Each row has two labels, one from each of two sets.
[ 1.22 -1.06  0.28 -0.35 -0.90  1.70  0.64 -3.32  1.85 -1.45 -2.81 -1.42
  1.02  0.88  1.94 -2.02  1.06  0.33  1.17 -1.46 -1.52  1.22  1.03 -0.51
 -1.40 -0.84 -0.83 -0.04]
<40>/Rh
[ 1.51 -3.55 -0.35 -1.48  1.70  1.82 -1.46 -0.45  4.89 -0.47 -3.75  5.55
  4.42 -0.50  4.49  0.57 -3.51  0.03  1.34  3.49 -3.88 -4.92  2.07 -1.70
  3.41 -0.04 -3.01  5.36]
<36>/Lp
[ 1.00  0.16  1.92 -1.34  1.43 -0.72  1.77 -1.94 -0.14 -1.57  1.94  0.12
  3.21  2.64  4.30 -1.84  3.69  0.72 -3.43 -4.07 -1.48 -0.28  2.09  2.51
 -1.82 -3.30  0.01  0.75]
<36>/Qn
[-0.70  2.95  0.45 -2.01  0.75 -2.34  0.31  1.36 -2.84 -0.50  2.29  3.60
  0.64  0.64  0.99 -1.66  4.18  1.19 -3.76 -3.29  1.45  1.37  1.92  1.03
 -0.53 -1.91  1.77  0.25]
<36>/Pp
[ 3.54 -1.18 -0.40  0.03  1.21 -3.88 -0.54 -0.78 -0.06  0.05 -3.17  3.65
  1.77  1.44  2.90 -0.69  2.18  1.84 -0.79 -0.56 -1.12 -0.39  4.52 -0.06
  0.18 -2.53  1.03 -2.16]
<36>/Qn
[ 1.73  2.08  0.25 -3.16  2.28  1.36 -0.37 -0.59 -0.74 -0.91 -1.89  1.26
  1.65 -0.97  1.70 -1.01  2.00  1.00 -1.09 -4.17 -0.13  1.60  1.93  1.99
 -1.43  0.78  2.08  2.49]
<36>/Qr
[-0.64  0.68  0.01 -2.47  1.20 -1.87  0.75  2.82 -0.87  0.03  0.25  0.88
  0.63  1.07 -0.04 -2.05  3.17 -0.02 -2.75 -0.08  1.31  1.06  0.62  0.79
 -0.67 -1.12  0.60  1.20]
<40>/Qr
[ 0.68 -0.03  0.84 -0.06 -0.41 -1.49 -0.30 -1.93 -0.07  2.28 -3.11 -0.35
  2.19 -1.18  2.80 -2.00  2.61  1.28 -1.09 -2.38  1.01  0.09  0.81  1.74
 -0.74 -1.31  0.12  2.99]
<36>/Qn
[ 0.88 -2.48 -0.38 -2.27  2.00  0.97  1.29 -0.20  2.42  0.54 -1.12  2.04
  1.28 -1.02  0.79 -1.05  0.17 -0.85  0.17 -0.03  0.26 -1.28  1.70  0.68
  0.58 -0.52  1.48  1.10]
<31>/Lp
[-0.10  2.58  1.72  1.83  0.60 -4.04  0.47 -0.25 -2.83  1.31  0.00  2.27
  0.59 -3.44  0.76  0.10  0.60  1.01  0.16 -1.83  1.07  0.31 -0.92  1.26
 -0.36 -0.92 -0.30  1.55]
<31>/Qr
[ 1.20 -5.09  0.36 -3.08 -0.36 -0.39 -1.08  1.83 -1.37 -0.28 -1.50  0.13
  1.10  1.65  1.72 -1.31 -0.04 -1.51 -2.24 -1.45  0.81  0.74  0.17 -0.45
 -0.87 -1.03  2.75  3.23]
<40>/Qn
[ 2.22  0.24  2.16 -1.22  2.56 -3.87  0.10 -0.82 -0.27  0.18 -3.93  1.80
  1.67 -1.31  0.28 -1.72  2.20  2.31 -0.62 -1.14 -0.37  1.12  1.52  2.61
  0.11 -1.59  0.61  0.66]
<36>/Qn
[-2.04  0.42 -0.45 -5.19 -1.84 -0.71 -0.13  1.02 -2.05 -2.19  2.90  4.28
  1.11  3.75  2.09 -0.80  2.55  0.41 -6.22 -3.51 -0.16  0.70  1.15 -0.23
 -0.77 -1.68  2.20  2.77]
<36>/Pp
[ 2.43 -0.32  0.39 -4.11  1.84  2.17  0.59  0.10  1.07 -2.61 -0.97  4.62
  0.86  0.59 -0.72 -1.10  0.67 -0.40  0.44 -1.60 -0.97  0.13  3.42  0.47
  0.64 -0.74  3.07  0.98]
<36>/Lp
[-0.65  0.51 -0.21 -3.52  0.70  1.50  0.59  1.59 -1.00 -1.00  0.03  2.18
  0.06 -0.76 -2.55 -0.59  0.26  0.48 -2.27 -2.54  1.26  0.36  1.25  0.30
 -0.35  0.81  3.70  1.75]
<40>/Pp
[-0.28  4.03 -0.31 -1.60 -0.22  0.73  0.24  1.50 -1.08 -0.37 -0.72  1.94
  0.31 -2.42 -2.69 -1.10 -0.18  1.47 -2.31 -1.63 -0.38  0.64  1.22  0.33
 -0.27 -0.40  4.72  2.51]
<40>/Pp
